Here is a tiny trained network, its code and every weight. The questions are about switching its units off for an input and a class, where a switched-off unit gives its printed mean instead of its output.

import numpy as np


def w(rows, s, z=0):
    codes = np.array(rows[::2]) - 128.0
    scale = np.full(codes.shape[1], s)
    scale[-1] = z or s
    return codes * scale


def f(y):
    return y / 2 * (1 + np.tanh(0.7978845608 * (y + 0.044715 * y**3)))


def log_softmax(a):
    a = a - a.max(-1, keepdims=True)
    return a - np.log(np.exp(a).sum(-1, keepdims=True))


def net(x, mask):
    res = np.array(x, float).reshape(1, 7) / 4 @ E
    y = f(res @ A[0][:, :-1].T + A[0][:, -1])
    res = res + np.where(mask, y, B[0][:, -1]) @ B[0][:, :-1]
    return log_softmax(res[-1] @ U[:, :-1].T + U[:, -1])


A, B = {}, {}
E = w([
[132,128,129],'x0',
[128,128,128],'x1',
[125,128,127],'x2',
[138,115,17],'x3',
[132,129,128],'x4',
[127,128,128],'x5',
[122,7,152],'x6',
],0.014)
A[0] = w([
[103,152,208,111],'neuron 0',
[145,60,154,207],'neuron 1',
[92,219,81,122],'neuron 2',
[113,173,245,6],'neuron 3',
[126,124,19,10],'neuron 4',
[120,138,173,83],'neuron 5',
[140,253,126,110],'neuron 6',
[125,161,238,51],'neuron 7',
[83,81,114,74],'neuron 8',
[170,74,157,145],'neuron 9',
[145,238,132,145],'neuron 10',
],0.013,0.0019)
B[0] = w([
[182,175,113,187],'neuron 0',
[104,25,209,188],'neuron 1',
[93,109,95,223],'neuron 2',
[142,167,84,213],'neuron 3',
[188,254,90,215],'neuron 4',
[170,131,108,152],'neuron 5',
[82,54,153,246],'neuron 6',
[151,215,96,207],'neuron 7',
[122,111,124,158],'neuron 8',
[114,107,148,171],'neuron 9',
[69,59,221,233],'neuron 10',
],0.013)
U = w([
[8,52,199,1],'0',
[160,228,85,255],'1',
],0.013,0.00037)

Each question gives the input, the list of numbers given to net, and the class t.
The units are the neurons (one row each of A and B). Each row of codes is followed by its name. A weight is (code - 128) times the scale printed after its matrix; where a second scale follows, it is the last column's (A, B and U).
mask holds one flag per neuron, in row order. A switched-off neuron (its flag False) gives its mean, the last column of its row in B, instead of its output. The means were averaged over made-up inputs and are rounded, as every weight is.
A unit's drop is (log p(t) with every unit on - log p(t) with that unit switched off) / (log p(t) with every unit on - log p(t) with every unit switched off).
most important unit: the unit with the biggest drop
top k neurons: the k neurons with the biggest drops, biggest first
drop of u: that unit's drop, to one decimal
input [-7,-3,-1,-7,6,5,-4], class 1: most important unit	neuron 7
input [-8,3,-5,-5,7,-5,-4], class 1: top 3 neurons	(neuron 7; neuron 3; neuron 1)
input [2,-2,0,6,0,2,-6], class 0: top 3 neurons	(neuron 10; neuron 6; neuron 7)
input [-3,4,-8,-4,8,7,-6], class 0: top 2 neurons	(neuron 10; neuron 6)
input [8,-3,-2,8,-8,-8,6], class 1: top 2 neurons	(neuron 4; neuron 10)
input [3,7,-3,7,-7,-2,6], class 1: top 2 neurons	(neuron 4; neuron 10)
input [6,-2,-5,6,1,-5,-7], class 0: top 2 neurons	(neuron 10; neuron 6)
input [-8,-5,-3,-6,8,-6,-6], class 0: top 3 neurons	(neuron 10; neuron 6; neuron 4)
input [7,7,4,-6,2,-3,5], class 1: drop of neuron 7	0.5
input [4,-4,0,3,-6,-2,1], class 1: drop of neuron 0	0.0
input [-4,-5,-1,7,-4,-1,-8], class 0: drop of neuron 10	0.8
input [-6,-7,-2,5,7,0,-7], class 0: drop of neuron 10	0.2
